Each set of rows is followed by a matrix. The matrix takes any point to its nearest point in the smallest flat space through zero that holds those rows.
[[-3.12 -4.37  5.34 -0.25  4.82 -2.51  6.99  4.80]
 [-1.12  2.52  5.71 -2.11  6.36  1.29  0.06  2.85]]
Matrix:
[ 0.06  0.10 -0.10  0.00 -0.08  0.05 -0.14 -0.09]
[ 0.10  0.39  0.08 -0.12  0.14  0.22 -0.37 -0.08]
[-0.10  0.08  0.36 -0.11  0.39  0.04  0.09  0.21]
[ 0.00 -0.12 -0.11  0.06 -0.14 -0.06  0.07 -0.03]
[-0.08  0.14  0.39 -0.14  0.43  0.07  0.03  0.20]
[ 0.05  0.22  0.04 -0.06  0.07  0.12 -0.21 -0.05]
[-0.14 -0.37  0.09  0.07  0.03 -0.21  0.42  0.17]
[-0.09 -0.08  0.21 -0.03  0.20 -0.05  0.17  0.16]

[[ 0.06  1.26  0.60 -1.99 -0.77  0.34  7.98 -2.71]
 [ 6.02  0.85  0.98 -2.87 -1.64 -0.02  0.05 -1.51]]
Matrix:
[ 0.74  0.08  0.11 -0.31 -0.19 -0.01 -0.16 -0.13]
[ 0.08  0.03  0.02 -0.06 -0.03  0.00  0.11 -0.06]
[ 0.11  0.02  0.02 -0.06 -0.03  0.00  0.04 -0.04]
[-0.31 -0.06 -0.06  0.18  0.10  0.00 -0.14  0.12]
[-0.19 -0.03 -0.03  0.10  0.05  0.00 -0.04  0.06]
[-0.01  0.00  0.00  0.00  0.00  0.00  0.04 -0.01]
[-0.16  0.11  0.04 -0.14 -0.04  0.04  0.86 -0.25]
[-0.13 -0.06 -0.04  0.12  0.06 -0.01 -0.25  0.12]

[[ 3.59 -5.78  1.76 -3.51 -6.68 -6.77 -2.66  2.99]
 [ 6.03 -4.36  2.61 -3.20 -5.59 -4.04 -3.12  2.05]]
Matrix:
[ 0.70 -0.02  0.27 -0.13 -0.13  0.20 -0.24 -0.03]
[-0.02  0.22 -0.02  0.11  0.23  0.29  0.06 -0.12]
[ 0.27 -0.02  0.11 -0.06 -0.07  0.06 -0.10 -0.01]
[-0.13  0.11 -0.06  0.08  0.14  0.11  0.07 -0.05]
[-0.13  0.23 -0.07  0.14  0.27  0.27  0.10 -0.12]
[ 0.20  0.29  0.06  0.11  0.27  0.47  0.01 -0.17]
[-0.24  0.06 -0.10  0.07  0.10  0.01  0.10 -0.02]
[-0.03 -0.12 -0.01 -0.05 -0.12 -0.17 -0.02  0.07]

[[-3.86 -1.36  8.54  4.17 -2.45  0.72  4.86  0.99]
 [-3.63  1.11  1.36 -3.13 -4.97  5.98  0.91  2.36]]
Matrix:
[ 0.19 -0.01 -0.21  0.02  0.21 -0.20 -0.13 -0.09]
[-0.01  0.04 -0.10 -0.11 -0.05  0.09 -0.05  0.03]
[-0.21 -0.10  0.53  0.30 -0.11 -0.01  0.30  0.04]
[ 0.02 -0.11  0.30  0.33  0.14 -0.26  0.16 -0.07]
[ 0.21 -0.05 -0.11  0.14  0.27 -0.31 -0.07 -0.13]
[-0.20  0.09 -0.01 -0.26 -0.31  0.40  0.00  0.15]
[-0.13 -0.05  0.30  0.16 -0.07  0.00  0.17  0.03]
[-0.09  0.03  0.04 -0.07 -0.13  0.15  0.03  0.06]

[[-2.85  1.61  3.34 -3.91 -0.37 -1.30 -3.90 -1.35]
 [ 7.10 -3.64 -2.49  1.98  1.55 -8.84  5.75  0.16]]
Matrix:
[ 0.29 -0.15 -0.15  0.14  0.06 -0.26  0.26  0.03]
[-0.15  0.08  0.08 -0.08 -0.03  0.12 -0.14 -0.02]
[-0.15  0.08  0.20 -0.24 -0.02 -0.13 -0.22 -0.09]
[ 0.14 -0.08 -0.24  0.30  0.01  0.22  0.25  0.11]
[ 0.06 -0.03 -0.02  0.01  0.01 -0.08  0.04  0.00]
[-0.26  0.12 -0.13  0.22 -0.08  0.78 -0.06  0.12]
[ 0.26 -0.14 -0.22  0.25  0.04 -0.06  0.30  0.08]
[ 0.03 -0.02 -0.09  0.11  0.00  0.12  0.08  0.04]

[[ 2.01 -3.19  4.15  4.76  6.51 -0.30 -7.26 -5.21]
 [-2.64 -1.39  1.81 -0.25  4.68 -1.08 -6.31 -1.55]]
Matrix:
[ 0.45 -0.06  0.08  0.37 -0.08  0.10  0.22 -0.19]
[-0.06  0.06 -0.08 -0.11 -0.11  0.00  0.11  0.10]
[ 0.08 -0.08  0.10  0.14  0.14  0.00 -0.15 -0.13]
[ 0.37 -0.11  0.14  0.36  0.06  0.07  0.03 -0.24]
[-0.08 -0.11  0.14  0.06  0.30 -0.05 -0.38 -0.14]
[ 0.10  0.00  0.00  0.07 -0.05  0.03  0.09 -0.02]
[ 0.22  0.11 -0.15  0.03 -0.38  0.09  0.51  0.12]
[-0.19  0.10 -0.13 -0.24 -0.14 -0.02  0.12  0.19]

[[-0.62  2.84  1.67 -7.14 -1.16 -0.09  1.70  2.27]]
Matrix:
[ 0.01 -0.02 -0.01  0.06  0.01  0.00 -0.01 -0.02]
[-0.02  0.11  0.07 -0.28 -0.05  0.00  0.07  0.09]
[-0.01  0.07  0.04 -0.17 -0.03  0.00  0.04  0.05]
[ 0.06 -0.28 -0.17  0.71  0.12  0.01 -0.17 -0.23]
[ 0.01 -0.05 -0.03  0.12  0.02  0.00 -0.03 -0.04]
[ 0.00  0.00  0.00  0.01  0.00  0.00  0.00  0.00]
[-0.01  0.07  0.04 -0.17 -0.03  0.00  0.04  0.05]
[-0.02  0.09  0.05 -0.23 -0.04  0.00  0.05  0.07]

[[ 2.36 -3.13 -2.34  1.70 -1.92 -0.37  0.09  7.26]
 [ 4.05 -3.68 -1.96  2.80 -2.64 -0.89  0.48  8.17]]
Matrix:
[ 0.52 -0.08  0.22  0.33 -0.19 -0.17  0.14  0.06]
[-0.08  0.12  0.10 -0.06  0.07  0.01  0.00 -0.29]
[ 0.22  0.10  0.26  0.13 -0.03 -0.09  0.08 -0.31]
[ 0.33 -0.06  0.13  0.21 -0.12 -0.11  0.09  0.06]
[-0.19  0.07 -0.03 -0.12  0.08  0.06 -0.04 -0.13]
[-0.17  0.01 -0.09 -0.11  0.06  0.06 -0.05  0.02]
[ 0.14  0.00  0.08  0.09 -0.04 -0.05  0.04 -0.04]
[ 0.06 -0.29 -0.31  0.06 -0.13  0.02 -0.04  0.71]

[[ 8.87 -5.64  6.43 -0.11  3.83  7.06  0.74  0.22]]
Matrix:
[ 0.36 -0.23  0.26  0.00  0.16  0.29  0.03  0.01]
[-0.23  0.15 -0.17  0.00 -0.10 -0.18 -0.02 -0.01]
[ 0.26 -0.17  0.19  0.00  0.11  0.21  0.02  0.01]
[ 0.00  0.00  0.00  0.00  0.00  0.00  0.00  0.00]
[ 0.16 -0.10  0.11  0.00  0.07  0.12  0.01  0.00]
[ 0.29 -0.18  0.21  0.00  0.12  0.23  0.02  0.01]
[ 0.03 -0.02  0.02  0.00  0.01  0.02  0.00  0.00]
[ 0.01 -0.01  0.01  0.00  0.00  0.01  0.00  0.00]

[[-3.24 -1.94 -4.64  8.29 -0.66  1.24  1.05  0.91]
 [ 3.42  1.53 -2.94 -2.51 -0.59 -0.65 -3.66 -0.43]]
Matrix:
[ 0.29  0.13 -0.15 -0.29 -0.03 -0.06 -0.27 -0.04]
[ 0.13  0.07 -0.03 -0.16 -0.01 -0.03 -0.12 -0.02]
[-0.15 -0.03  0.64 -0.30  0.11 -0.01  0.33 -0.02]
[-0.29 -0.16 -0.30  0.64 -0.04  0.10  0.13  0.07]
[-0.03 -0.01  0.11 -0.04  0.02  0.00  0.06  0.00]
[-0.06 -0.03 -0.01  0.10  0.00  0.02  0.04  0.01]
[-0.27 -0.12  0.33  0.13  0.06  0.04  0.32  0.03]
[-0.04 -0.02 -0.02  0.07  0.00  0.01  0.03  0.01]

[[-6.16 -0.48 -0.78  4.46  3.00  3.22  6.91 -8.35]]
Matrix:
[ 0.19  0.02  0.02 -0.14 -0.09 -0.10 -0.22  0.26]
[ 0.02  0.00  0.00 -0.01 -0.01 -0.01 -0.02  0.02]
[ 0.02  0.00  0.00 -0.02 -0.01 -0.01 -0.03  0.03]
[-0.14 -0.01 -0.02  0.10  0.07  0.07  0.16 -0.19]
[-0.09 -0.01 -0.01  0.07  0.05  0.05  0.11 -0.13]
[-0.10 -0.01 -0.01  0.07  0.05  0.05  0.11 -0.14]
[-0.22 -0.02 -0.03  0.16  0.11  0.11  0.24 -0.30]
[ 0.26  0.02  0.03 -0.19 -0.13 -0.14 -0.30  0.36]

[[ 7.03  7.21 -8.48  0.05 -2.08 -5.61  6.67 -0.15]
 [ 7.76  5.99 -3.57 -0.54  1.12 -4.89  5.67 -3.20]]
Matrix:
[ 0.38  0.24 -0.02 -0.04  0.15 -0.21  0.23 -0.24]
[ 0.24  0.21 -0.19 -0.01 -0.01 -0.17  0.20 -0.06]
[-0.02 -0.19  0.53 -0.05  0.31  0.13 -0.17 -0.27]
[-0.04 -0.01 -0.05  0.01 -0.05  0.01 -0.01  0.06]
[ 0.15 -0.01  0.31 -0.05  0.24 -0.01  0.00 -0.26]
[-0.21 -0.17  0.13  0.01 -0.01  0.14 -0.16  0.07]
[ 0.23  0.20 -0.17 -0.01  0.00 -0.16  0.19 -0.06]
[-0.24 -0.06 -0.27  0.06 -0.26  0.07 -0.06  0.30]

[[ 1.07 -8.20  2.61  1.44  4.33 -0.85 -5.72 -2.28]]
Matrix:
[ 0.01 -0.07  0.02  0.01  0.03 -0.01 -0.05 -0.02]
[-0.07  0.50 -0.16 -0.09 -0.26  0.05  0.35  0.14]
[ 0.02 -0.16  0.05  0.03  0.08 -0.02 -0.11 -0.04]
[ 0.01 -0.09  0.03  0.02  0.05 -0.01 -0.06 -0.02]
[ 0.03 -0.26  0.08  0.05  0.14 -0.03 -0.18 -0.07]
[-0.01  0.05 -0.02 -0.01 -0.03  0.01  0.04  0.01]
[-0.05  0.35 -0.11 -0.06 -0.18  0.04  0.24  0.10]
[-0.02  0.14 -0.04 -0.02 -0.07  0.01  0.10  0.04]

[[ 5.62  4.14  2.55 -3.72 -6.10  6.32 -0.11 -2.42]]
Matrix:
[ 0.21  0.15  0.09 -0.14 -0.23  0.23  0.00 -0.09]
[ 0.15  0.11  0.07 -0.10 -0.17  0.17  0.00 -0.07]
[ 0.09  0.07  0.04 -0.06 -0.10  0.11  0.00 -0.04]
[-0.14 -0.10 -0.06  0.09  0.15 -0.15  0.00  0.06]
[-0.23 -0.17 -0.10  0.15  0.24 -0.25  0.00  0.10]
[ 0.23  0.17  0.11 -0.15 -0.25  0.26  0.00 -0.10]
[ 0.00  0.00  0.00  0.00  0.00  0.00  0.00  0.00]
[-0.09 -0.07 -0.04  0.06  0.10 -0.10  0.00  0.04]

[[ 1.37 -7.04  4.26  7.00 -1.49  0.43 -7.57 -7.32]]
Matrix:
[ 0.01 -0.04  0.03  0.04 -0.01  0.00 -0.04 -0.04]
[-0.04  0.21 -0.13 -0.21  0.05 -0.01  0.23  0.22]
[ 0.03 -0.13  0.08  0.13 -0.03  0.01 -0.14 -0.13]
[ 0.04 -0.21  0.13  0.21 -0.04  0.01 -0.23 -0.22]
[-0.01  0.05 -0.03 -0.04  0.01  0.00  0.05  0.05]
[ 0.00 -0.01  0.01  0.01  0.00  0.00 -0.01 -0.01]
[-0.04  0.23 -0.14 -0.23  0.05 -0.01  0.25  0.24]
[-0.04  0.22 -0.13 -0.22  0.05 -0.01  0.24  0.23]
